Questions about the row below.
1) Which number is the second entry from the right?
2) Which number is the entry just right of -1.0?
3) Which number is the fourth-last entry?
4) Which number is the last entry?
5) Which number is the 3rd entry from the left?
6) Which number is the entry just left of -1.0?
7) Which number is the entry just right of -0.4?
8) Which number is the entry just right of -0.7?
[ 1.4  1.5 -0.1  0.7 -0.4  1.2 -0.5 -1.0  0.4 -0.6 -2.0 -0.7  0.8  0.2
  1.3]
1) 0.2
2) 0.4
3) -0.7
4) 1.3
5) -0.1
6) -0.5
7) 1.2
8) 0.8

array([[101, 155, 240, 112, 181, 184, 172, 166, 164, 108, 178, 200],
       [197,  95, 202, 192,  73, 101, 172,  66, 105,  58, 127, 121]])
Rows and columns are numbered from 0.
The entry at row 0, column 1 -> 155
What is the entry in row 0 and column 2?
A: 240
The top-left entry is 101
What is the entry directly below the largest entry?
A: 202
The entry directly above 105: 164
What is the entry just left of 73?
A: 192
What is the top-right entry?
A: 200
What is the entry directly below 200?
A: 121
What is the entry just right of 197?
A: 95
What is the entry just right of the smallest entry?
A: 127
What is the bottom entry of the column that holds the smallest entry?
A: 58
What is the entry in the bottom-left corner?
A: 197

arr =
[[439 446 440 428 422 429 449 464 468 459 457 464 484 504]
 [513 493 504 531 541 512 472 461 505 576 622 601 529 457]
 [458 443 469 519 562 571 538 470 395 338 323 350 409 471]
 [494 470 496 549 576 552 497 477 516 594 650 633 556 479]
 [492 508 485 446 420 426 463 499 512 500 488 488 503 517]
 [576 579 553 517 486 479 495 514 520 511 495 485 484 482]
 [604 611 551 458 385 372 412 462 484 468 437 420 419 417]
 [706 794 654 394 215 254 458 657 706 604 482 461 543 614]
 [533 563 536 482 452 476 532 572 560 508 466 475 525 572]]
Counting starts at 0.
The entry in row 0 and column 0? 439
The entry in row 0 and column 1? 446
The entry in row 0 and column 2 is 440
The bottom-right entry -> 572
The entry in the top-right corner? 504
The entry at row 2, column 1? 443
The entry just right of 514? 520
The entry in row 1 and column 0: 513
The entry at row 2, column 0? 458
The entry directly below 594: 500
The maximum? 794
The entry directly below the largest entry? 563
The entry directly above the largest entry? 611
The entry just left of 532? 476
The entry in row 1 and column 1: 493
The entry just left of 417: 419
The entry just left of 350 -> 323
The entry just left of 422? 428
The entry in the bottom-left corner? 533
The smallest entry? 215
The entry just right of 538? 470
The entry just right of 385? 372
The entry in row 2 and column 2: 469
The top entry of the column that holds the smallest entry: 422
The entry just right of 323 -> 350
The entry just left of 475 is 466
The bottom entry of the column that holds the smallest entry: 452
The entry just left of the smallest entry: 394
The entry in row 1 and column 2 -> 504
The entry just right of the smallest entry? 254

W =
-0.08,0.00,0.01,0.02,0.02,0.02,0.07,0.14,0.20
0.06,0.00,-0.08,-0.08,-0.06,-0.04,-0.04,-0.05,-0.06
-0.03,0.02,0.03,0.02,-0.01,-0.03,-0.05,-0.03,0.03
0.07,0.07,0.13,0.19,0.21,0.18,0.12,0.01,-0.01
-0.11,-0.17,-0.09,-0.05,0.00,0.03,0.03,0.02,0.04
0.12,0.10,0.15,0.13,0.07,0.01,-0.05,-0.09,-0.12
0.01,0.02,0.00,-0.02,-0.01,0.01,0.07,0.12,0.11
0.02,0.04,0.03,0.00,-0.01,0.00,0.04,0.09,0.11
0.00,-0.03,-0.08,-0.07,-0.04,-0.02,-0.03,-0.05,-0.06
Counting starts at 0.
The entry directly above the centre entry -> 0.21
Read off the entry directly below the largest entry.
A: 0.00
The entry just right of the largest entry is 0.18
The entry in row 1 and column 0: 0.06
The entry at row 0, column 0: -0.08
The entry at row 0, column 1 is 0.00
Read off the entry directly above the largest entry.
A: -0.01
The entry at row 2, column 1 -> 0.02
Read off the entry in row 2 and column 0.
A: -0.03
Read off the entry in row 2 and column 2.
A: 0.03
The bottom entry of the column that holds the largest entry: -0.04
The bottom-left entry is 0.00
The top entry of the column that holds the largest entry -> 0.02
The smallest entry is -0.17
Read off the entry directly below the smallest entry.
A: 0.10
Read off the bottom entry of the column that holds the smallest entry.
A: -0.03
The entry at row 0, column 2 is 0.01
The entry directly above the smallest entry: 0.07
Read off the entry in row 1 and column 2.
A: -0.08
The entry just right of 0.15 is 0.13
The entry just left of 0.14 -> 0.07
Read off the entry in row 1 and column 1.
A: 0.00
The entry directly below the centre entry -> 0.07
The entry just left of 0.09 is 0.04
The entry in the top-right corner -> 0.20
The entry in the bottom-right corner -> -0.06
